Rows are numbered. After the first four, each row is followed by the numbers of the three nearest rows among all rows above it, by straight-line distance, nearest first.
(in the rows, 100 means zero)
0: [ 93 103 108 101  99  94  99  89 102 115  92  97 105  92 103 101  99 104
 101  96 109  97  93 109  95 100 104 101  92  98 114  96 100  86  91  98
  99 106 111 107 108  91 110  88 106  95]
1: [106 126 111 118 111  52 118  55 169  97  74  85  96 100 103 108 106 173
 124  69  94 105  94  94 102 105  79 135 126  93  92  82  97 117   6  98
 118 100  86 108 101 125 112 115  77  90]
2: [ 90 135 109  74  98 103  96  95 119 122 108  89 106 122  94  90 100 111
  88 104  90 107  97 107  95  87 103 124 131 108  75  68  99 112  62 107
 181  74  74 105  93 144  96 121 127 108]
3: [100 106  96  87  90 117 104 105  98 105  96 103 103 109 105  92  98 113
  89 105 104 107 101 105  93 100  92 110 108 108  97  93  94  99 107 105
 112  94  84  99  97 103  96 116 113 106]
4: [101 108 103 107 109 103 105  95 103  85 107 101 103 102 103 105 100  89
  95  96 107 106  98 101  88 103  99  95 100  96 108 106  99  92  95  95
 103  99 106  94 101 111  99 100 100 107]  0 3 2
5: [106  96  97  99 101 107 104 107  88 105 114  95 101  99  95 101  99  98
  99 101  93 104  95 102  98 113  99  99 103  97  91  99 105 106  95  98
 110  98  96 105 100 106  99 104 107 103]  4 3 0
6: [ 87 122 112  81  89  95 102  98  99 109 118  95 106 109  99 106  97 110
  90  96  99 121  96  95  92  88 104 118 124 108  81  85 112 104  76 107
 150  78  82 109  89 133 104 124 124  97]  2 3 5
7: [ 99 104 110 109 101 101  91 110  74  88 112  92 108 116 107  99  97  89
  96  91 109 103 103  93  94  94 110 108 103  97 110 100 108  95  71 107
 126 101  87  99 101 121 101  99 105 106]  4 5 3
8: [ 99 130 107  82 103 101  93  78  97 114 111  88 113 100  95  99  99  93
  83  75 102 108 101 100  91  94 110 117 117 104  85  96  98 111  71 101
 146  84  83 104 102 134  97 121 111  97]  6 2 7
9: [102 112  93  98 102  97  99 111  87 101 111  97  99  97  94 109 101  89
  91  98  94  96 100  99 106  99 114 105  99 105 117  92  99  99  97  93
 121 120 105 102  97 108 103 110 101 104]  5 4 7
10: [ 93 114  96  88  96 122 102  95 103 103  99 111 104 101  97  99 100  95
  87 106 103 102 102 104  92  96 109  96 107 105  84  95 103  97  92 101
 126  91  94  93 103 116  90 104 109 103]  3 5 4
11: [103 121 100 108 106  79 110  88 108 102  90  87  93 100  93 103  97 108
 113  75  86 110  99  91 107 101  89 116 106  92 103  90  98 106  53 100
 103 108 113 105 104 108 104  97  98 102]  0 4 5
12: [ 97 111 105  90  93  95  99 109  92 101 111  89 103 110 107  99  91 106
  90 108 110 108 102 103  93  95 100 118 121 108 104  89  94  98  81  97
 132  96  83 100  90 133  99 109 116 101]  6 7 3
13: [100  97 106  98 109 113 101  92  96 111 103 106 110 109  91 100  94  81
  95 104 101 102  93  95  95  98 101  96 100 107  94 103 107  93  96 101
 109  97  89  98 103 107  89 100 112  91]  5 10 4
14: [110 134 110 102 116  64 126  63 165 100  87  82  95  94  93 109 104 175
 125  61 105 108  99  92 104 109  79 134 122 103  82  90 100 116  36 100
 109 100  99 112 110 114 113 115  94  96]  1 11 8
15: [103 104 102 106 110  96 108  94 112  88  88  94  92 102 102  97 103 112
  99  95 108 101  99  99 101  99 106  94 102 103 101 103  98  98  88 102
  99  90 102 103 101 103  99 100  95 104]  4 0 5
16: [100 113  94  86  90 107  98 102 100 103 118  91  95 118  98  96  92 100
  87 131 108 102  91 105 101  94 110 124 106 105  84  78 104  98  80  96
 124  85  81  99  95 117  95 106 121 102]  12 10 3
17: [106 148 108 106 110  75 107  70 156 105  84  90 100 108  94 104 108 157
 125  77  89 104 110  91 105 102  80 135 113  96  91  83  96 111  26 102
 102 105  86 106 100 118 109  99  89  94]  14 1 11
18: [103 110  94 106 100  75 108  76  84 100  98  90 103 101  98 106  98 115
 107  76  94  97  97 102 118  95 101 117 103  99  99 103  94 102  70  90
 103 116  99 106  99  95  96 100  89 101]  11 15 0
19: [ 94 129 103  85  88 109  99  97 104 117 111  91 102 106  86 103  93  99
  93 113 116 113  91 106  86 100 112 132 121 120  76  85  99 108  72 105
 162  85  80 108  93 140  94 112 123 111]  6 2 8
20: [105 106 102 113 101  77  97  77 132 106  82  97 101  98  97 119 103 129
 114  78  95  99  99  91 101  97  85 106 116 100  90  93  98 105  73  99
 111  94  99 105  97 107 108 112  89  97]  11 15 18
21: [ 97  89  96 102  88 108  97 100  99  96 100  90 105 110  98  97  91  91
  88  99 102 102  92  97  91  94 109  98 108  99  91  97  97 107  99  95
 110  94  97 103 102 110  97 107 110 102]  5 13 10
22: [105 124 108 109 123  63 108  65 146  92  77  86  89  94  94 107 112 169
 114  81  98  95  90  96 100 102  80 117 112  98  85  88 100 116  61 102
  88 101 102  91  95 110  97 109  82  89]  14 17 20
23: [ 96 136 107  93  97 114  95 102 116  93 114 106 100 115  99  97  92 102
  96 107 113 110  92 109  79  95 107 121 116 122  86  95 103 104  77  95
 138  79  76 105  95 140  94 113 117  98]  19 12 6
24: [101 127 106  87 100 104  96 100 110 116 119  93 104 123 102  94  96 106
  95 100  97 111  93 102  77 100 115 119 123 111  76  85  99 103  65  95
 164  85  77  97  97 137  93 113 119 108]  19 2 23
25: [107 119 106  98 107  70 117  68 148 110  78  81 103  92 101 102 108 165
 112  76  98 102  92  88 111 111  78 122 113  92  92  86 100 120  61  94
  93 103  95  94 102 111 112 109  92  97]  22 14 17
26: [ 99 159 108  71  97  99 103  89 132 119 118  72 103 123  96  95  94 137
  87 100  83 113  84 108  78  98 113 142 149 120  68  71 107 110  42 101
 200  82  65 119  94 160  98 129 130  97]  2 24 19
27: [111 131 112 120 108  60 116  59 148  96  78  77 102  92  89 103  99 157
 121  66  90 102  89 100 111 104  76 143 121  95  88  92  99 117  48  97
 124  97 103 105  90 130 108 115  89  92]  14 1 25
28: [101 117 101  87 100 108  92 105 107 109 120  94 109 105  89 100  95 110
  93 114 106 105  97 106  91 101 109 103 114  93  93 103 102 107  91 100
 138  85 101  96  98 120  94 110 122 111]  10 12 16
29: [ 99 102 103 102  99  85 112  89 113  97  85  96  96 102  98 101 100 115
 113  83  99  93  90  92 105 106  97 117 106 101 107 101  97 107  65  97
  95  99 103 104 103 111 107 108  90 102]  11 15 20
30: [ 99 106  97 105 103  93 104 100 115 107  92 105 100 103  89 106 103 113
 103  91  90 102 111 100 100  98 102 103  96  95  94 102 107  96  91  99
  91  98 101 100 100  91 109  98  94 103]  15 0 29
31: [ 89  96 100 109  96  97 100 111  89 105 113  96  95 103  94 103 101  87
 100  93 112  96 105  96 105 107 107 113  97 102 117 100 103  97  94 103
 121 102  71 109  95  92 104 101 106 107]  9 5 7
32: [109 123 102 109 103  76 112  71 133  94  86  93  97  79 100 105 101 132
 123  70  95 103  95 103 108 103  85 115 115  92 104  90  89 107  59  93
 102  99 105 106 100 116 104 104  82  95]  20 11 29
33: [103 124 113 110 115  58 121  57 178 107  77  80  96  97  89 105 110 176
 120  54  81 109  94 106 107  98  80 137 122  99  80  88  99 120  27 105
 118  80  97 103  97 121 100 128  85  96]  1 14 27
34: [106 106 103  91 103  94  91 101 100  94 107  98 102  95  99 100 104 128
  95 102 104 104  94 101  98 104 107 101  97 104 106 108 104 102  75 100
 112 107  96 101 104 113 100  97 107 104]  15 5 4
35: [103 110 104 113 106  74 114  93 126  97  83  86  97  82  91 105 110 135
 114  82 100 108 102  97 116 104  86 108 107  92 105  94  95 114  71 102
 106 108  93 106 100 107  93 104  97  98]  32 20 29
36: [ 95 106  98 102  96 101  95 108  98 105 110  99 103 107  95 101  94  98
  97 104 115 101  97 106 106 101 108 112  90 100 108  99 104 106 105  93
 129 108  90 113  97 119  88 104  98 106]  9 31 5
37: [ 97 146 118  85  96 108  92 100 111  94 124  95 100 104  95 101  96 114
  97 112 107 110  92  98  94  98 105 123 124 114  82  90 103 103  70 105
 154  93  84 110 100 132  92 118 124  96]  23 19 6
38: [113 117 110 107 109  64 111  80 137 100  83  82  99 101  98 103  95 139
 114  70 103 102  92  97  93  94  93 123 124 102  91  92  95 112  57 100
 108 102  95 107 105 128 108 111  91 107]  32 20 25
39: [ 99 106  93  92 101 103  97  94  85 101 121  94  97 111 101  97  96  80
  92 105 101 112  91  99  99 100 107  95 100 100  83  98 103  99  98 107
  96  98  93  94 106  99  89 110 113 106]  5 13 21
40: [ 94 125  96  93  94 106 100 108  83 108 116  91  96 107  93  93  97  99
  97 105  91  97 108 100  96  93 107 110 100 102  97  99 100  98 102 106
 139 108  93  97  93 116  90 102 107  99]  36 9 10
41: [ 99 119  99  96 104  93  90 103  93 101 123  93  97 107  94 105  92  89
  98 103 101  99  97 108  90  92 110  99  99 113  95 106  99 103  96  99
 144  93  84  99 101 117 100 102 103 109]  40 36 28
42: [ 96 150 124  80  92 109 102  87 124 129 108  66 102 130  93  89  99 133
  86 107  92 117  96  94  80  95 101 147 143 111  71  67 106 126  41 101
 200  71  71 103  95 178  97 129 136  98]  26 2 24
43: [ 96 137 120  83  88 108  95  99 103 115 105  82 105 129 100  95 103 116
  96 102 101 106 103 103  89  86 110 120 128  96  76  90 109 105  69 104
 173  72  73 104  96 150  94 116 115  99]  2 24 6
44: [ 96 106 100 107 107  93 120  95  91  95  93  93 100  99 103 109 110 113
 109  80 105  99  94  88 108 105 102 109 100  89  99 111 101 110  90 108
  86  94 103  96 102  94 102 100  89  95]  15 29 30
45: [ 96  98  87 106  95  94 100  99 103  87  94  92 105  98 101 100 102 113
 105  86 105 103  96  86 100 112  98 100 103 107 105  95 102 103  85 104
  96  95 108 108  98  92 105  91  94 101]  15 44 30
46: [113 137 110 114 114  66 117  65 181 112  68  69 104 110  89 108 105 196
 135  69  90 113  97  96 112 115  66 133 128  93  64  80  91 115  22 104
 117  83  92 105 101 120 114 124  79  98]  33 1 14
47: [ 89 129 110  85 100 105 102  88 121 101 120  82 105 128 100  98 106 132
  95 114  81 108  89 106  74 100 109 134 129 102  75  80  98 117  49  94
 187  83  72 104  97 141  91 132 125 106]  2 24 26
48: [ 95 147 125  83  89 110  95  94 121 113 110  78 107 116  96  96  96  99
  99 114 101 117  91  96  90  98  97 130 130 112  63  71 109 119  42 107
 177  80  70 113  96 159 101 131 130 102]  2 42 43
49: [ 98 149 112  80  86  95  95  99 133 113 107  79 104 119  94  88  94 122
  91 102  97 106  86 108  78  99 110 144 139 106  62  69  97 112  50 106
 184  76  65 113  98 159  97 132 119 107]  26 48 2
50: [103 107  95 106 107  80 112  94 112  98  90  90  96  94  98 102 102 109
 105 103 103 102 101 105 106 102  98  89 106  97 106 107  96 111  73 100
 104 114 104  98 108 101 107 100  88  91]  15 29 30
51: [112 108 104 111 111  87 107  84 105  73  97  93  94  94  99 105 103 121
 106  83 102  98  91 102 105  99  99 109  99  91  97 100  97 100  84  82
  91 108  99 103 107 101 105 101  93 101]  15 29 18
52: [ 88 113 103 102  97 108  96 102  95 108 115  90  91 110 105  95 100  79
  96 101  91 103  93 108 103 100 102 101 110 103 100 101 100  92  86  99
 115  99  84 112 102 106  95 102 115 101]  5 39 13
53: [107 113 100 114  98  86 112 106  83  98 103 102 103  82 103 111 100  91
 101  80 109 101  88 112 118 101  98 108  98  95 112 104  97  97  73  97
 114 116  87 118  96 109 106 107 102 103]  9 18 31
54: [100 119 107 111 113  70 109  77 134 105  88  89  94  90  94  98 102 107
 117  79  99 103 100  95 109 115  83 111 121 101  95  97 100 116  56 102
 105  90 108 100 103 104 106 101  89  94]  32 11 20
55: [ 95 144 119  78  90 102  99  93 128 115 111  86 102 115  93  87 103 116
 101 106  87 112  92 102  78  92 103 127 129 113  64  80 110 114  65 108
 179  72  64  97 103 149  95 127 125 102]  2 49 48
56: [105 171 117  83  91  89 105  80 106 104 117  65 100 121  93  99 100 114
  88  84 126 110  82  96  95  90 112 151 135 106  80  72  99 111  61 109
 200  78  54 118  99 160  93 137 128 109]  49 26 48
57: [104 154 118 101 110  68 121  42 200 117  60  73  98  95  94 112 112 200
 127  55  96 111 100  86  98  99  51 141 130  92  74  69  99 126   8  99
 127  85  96 104 103 129 105 124  77 102]  46 33 1
58: [ 99 113 107  97  88 106  86 103 110  96 119  88  94 105  93  99  95  98
  85 107  94 106  90  99  93 101 109 107 121 101 102  90 102 110  81 104
 123  95  85  97  97 119 101 105 115 111]  28 12 52
59: [ 90 130 117  74  87 106 110  81 141 112 118  85 102 113  98 102 100 137
  88 133  85 111 105 102  81  97 106 122 140 113  67  83 100 114  72  95
 176  83  72 111  97 145  93 123 131 106]  47 55 2
60: [ 99 109 101 108 110  93  98  97  96  86 103  83  98 102  98 106 101  87
 101  90 101 100  92 105 107 110 103  92  95 103 115 100  92  97  86 106
 106 112 102 100  98 114 104 103 101  93]  4 9 15
61: [ 92 145 122  79  99 110  98  74 135 108 118  85 105 113  99  90 100 134
  86 114  93 115  95 108  78  94  99 133 132 109  58  69 107 116  62 115
 154  82  65  97  99 154  97 131 123  99]  55 59 49
62: [100 124 107 112 110  69 105  75 140 102  78  90 101  91  99 104 110 157
 123  64 104  96  85  93 101  99  82 124 123 103  92  85  99 119  37  97
 106  97  99 105  98  94 102 104  81  86]  22 25 32
63: [105 102 106 102  92  83  98  88 110 107  89  96  93  97  96 101 100 127
 111  96  91  97  98  96 103 102  93 106  90  93  88  97  87 105  87  93
  91 101 100 101  98 101 110 101  86 104]  30 29 51
64: [103 152 119 110 120  69 113  48 180 116  72  85 108 107  94 102 105 189
 125  62  87 109  93  94  98 105  58 141 137  94  68  68 102 127   8  94
 114  93  94 107 100 144 113 115  90  96]  57 46 1
65: [100 130 105  91  93  86  98  93 107  99 121  94  93 116  96 101  92  97
  87 103  97 114  89 108  90 101 105 122 135 110  81  83 103 105  78  93
 172  79  67 107  98 154  98 130 114  95]  24 6 19
66: [100 108  96 101 100  81 103  89 122 100  93 103 103 101  98 100 109 124
 111  78  80  94  96 104 113 112  98 113 107  92 101 105  94 101  74  98
  95  97 103 101 103 103 102 105  91  98]  29 63 30
67: [112 132 102 110 111  59 112  60 149  90  84  86  92  99 100 102 105 155
 113  61 103 109 101  94 108  97  82 131 128 101  88  87  99 118  43 107
 108 103  99 102  99 119  94 118  83  95]  27 14 62
68: [107 118 100 115 103  76 121  66 119 102  90  87  87  90  94 112 110 135
 110  79  97  98  96  92 103  96  79 116 116  96  93  94 104 111  64 101
 101 108 107 112  91 117 109 102  85 102]  32 20 35
69: [ 97 136 117  77 102 106  96  83 114 118 113  81  98 110  97  89  99 115
  89 108  86 109  90 100  85 100 109 118 125 113  80  77 106 113  66  99
 174  88  73 107  97 148  88 120 117 104]  2 55 24
70: [101 139 121  76  95  99  98  94 119 103 111  78 111 116  98  97 100 130
  93 113 101 113  93 101  87  94 103 142 146 121  65  69 103 118  32 110
 190  77  66 101  94 160  95 130 125 111]  49 48 42
71: [100 129  89 105  93 100 104 102  86  90 103  99 107  96 103 107  94 101
  87 100 116 110 105  94 103  97  98 108  98  97 101 109  96 104 102  97
  72 105 101  99 102  99  96 102 105 104]  4 44 39
72: [ 92 121  91  90  87  92 103  94  81 102 120  96  93 103 101  97  94 108
  94 100  98  99  80 102  99 102 108 127 119 104 101  98 104 105  71 109
 151  91  91 108 103 129  98 116 120 112]  12 6 58
73: [114 136 109 108 106  58 118  57 130  98  79  78  95  95  98 110 105 158
 114  54  99  99  93  97 107 105  81 134 126  82  90  86  97 123  25 103
 138 100  96 102  98 125 105 114  83 102]  27 67 1
74: [ 94 154 123  75  98 109  95  87 107 125 119  71  95 111  91  94 102 123
 100 104  99 114  86  97  81 103  98 149 129 106  56  74 109 120  45 100
 196  65  63  97  93 162  95 130 124 106]  42 70 48
75: [101 115 109 111 113  77 113  68 145  96  81  92  99 108  90 104 105 169
 105  80 108 101 103  93 103  91  79 116 118 100  82  82  98 110  50  98
  94 100 102  96 104 110  99 110  85  99]  22 25 67
76: [ 97  93 101 109 100  88 111  97 109  98  98 109  93  96  96 106  96  94
 103  94  77 102 105 105  99 101  93  99  93  97 110  95  96  93  90  95
 107 103  93 108 106 103 105  95  98 105]  30 4 15
77: [105 107  98 105  98 102 104 108 105 108  98 100 108 104  99  93  90  85
  97 103  90 102  94 105  96  99 105  89 108 102 100 103  99 104 107 103
 103  95 112  99  99  95  97 103 112 101]  21 5 13
78: [ 98 105 110  82 101 121  92 111 105 115 117  89  99 107 100 107  93  95
  94 107 119 104  97 109  92 107 106  91  98 100  93  90  95 104 101  97
 135  99  89 107 100 121  91 106 112 105]  28 36 10
79: [105  96  99  98 104 107  97 109 129  97 103 102  96  96 100 104  96 118
  99 100  90 106  98 101  95  96  96  90 101  96  94  93  94 112 100  96
  81 103 105  93  96 104  99  87  98 100]  30 15 63
80: [ 99 125 105 115 108  79 105  69 137  90  87  84 100 103 104 108 101 139
 116  71 102 103  99  97 106 105  94 125 104 102  92  88  92 112  47 101
 115  94  96 114 105 120 108 114  87  94]  38 32 67
81: [ 99  97  99 108  89 104  99  88  77 103 109  90 103 101 102  96 105  88
  92 108  93 111 106 104  97  98  98 100 108 107 108  98  94 104 100  94
 123 106  93 106 105 115 112 108 108 108]  5 21 52
82: [106 112 106 111 103  87 112  85 142 102  76  86  98  98 100 105 100 136
 115  72  86 104  94 103 106  96  86 112 120  92  92  94  97 107  59 102
 125  93 105 110 109 102 113 108  81  91]  20 32 80
83: [ 97 110  97  97  97  98 101  97  87  88 103 105 101  96  99 103  97  93
  96  94  92  95 103  97 103 107 106  91 104  98 106  98 103  93  69  97
 100 110 106  99 102 106  98 100 103  99]  60 4 9
84: [105 108 102  96  95  83 106  84 106  95  97 100 104 102  96  95  95 124
 106  88  82  94 101 102  99 102  93 107 102  95 102 102  96 112  84 106
  88  94 105 105  93  98 103 107  98  93]  66 63 29
85: [106 121 117 111 113  67 114  69 157  97  78  91  98 101 100 104 107 153
 115  70  95 105 115 100 106 102  77 130 124  94  93  89 102 120  37 106
 105 101  94 104 104 119 111 110  84  89]  67 17 14
86: [101 104 102  99 107  86 101  92  86 105  89 101 100 104 104  92 102 110
  96  88 103 100 105  96 110 104 104  99 105  97 109 106  94  98  89  96
 111 109 104  99  98 107 100 106  96 104]  15 83 34
87: [ 99 147 120  85  92 119 102  92  98  98 116  87 104 114  93  98 100  97
  86 107 107 113 104 101  90  91 107 113 119 111  86  94 106 109  71 111
 164  87  79 106  99 143  95 119 117 103]  37 43 19
88: [109 149 122 116 121  50 117  58 200 116  63  77 107 105  93  99 107 193
 137  59  84 112 100  98  99 110  70 145 151  90  80  77  94 137   9  96
 123  80  87 102 107 136 112 124  89  97]  64 57 46
89: [100 105  99 109 101  93 102  88  76  97  99  99 100 100  98  98  98 100
  97  94 114  89  90 101 104  92 102 102 107 107 109 112 102 102 102 104
 106 100 101 100 107 103  93 106 107 106]  86 4 15
90: [ 93 147 115  80  87 111  88  81 142 132 116  78 100 135  96  94  93 137
  89 113  97 120  99 109  78  81  94 139 142 110  58  65 115 125  39 104
 195  65  65 108  97 168 101 134 125 102]  42 26 49
91: [ 89 150 124  76  88 109  95  97 136 131 110  71 100 117  94  95  89 128
  94 110  85 123 102 109  74  94 103 152 133 115  48  67 106 122  34  99
 200  63  57 105 102 168 100 140 136 106]  90 42 74
92: [ 98  95  98 103 101 102  97 115 105 108 108 103  98 103  95 108  91  95
  98 100  98 101  93 104  97  98 108 107 104 111  95 103 101 105  92 104
 111  97  86 105 103 104  99 109 100 103]  5 21 13
93: [101 104 100 101 103  91  99 104 112  95 100 103  89  94  97 102 105 115
 102  91 102 103 103 103 102 107  84 100 115  96 104 105  99 100  85 107
 110 110  98 103  91 104 105 101  93  95]  50 15 86
94: [105 132 115 111 100  64 115  64 156 103  73  84  96  95  95 104 112 173
 122  62  99 108 101  92 102 109  77 125 123 102  79  78  93 131  28 105
 109  87 100 102  97 118 116 115  79  93]  14 85 1
95: [106 129 113  75  96 100  90  98 116 117 111  88  94 115 100  97 103 107
  95 112  96 109  95  91  71  94 104 119 129 106  87  94  99 100  72  96
 164  86  76 103 112 141 102 114 117 115]  24 69 43
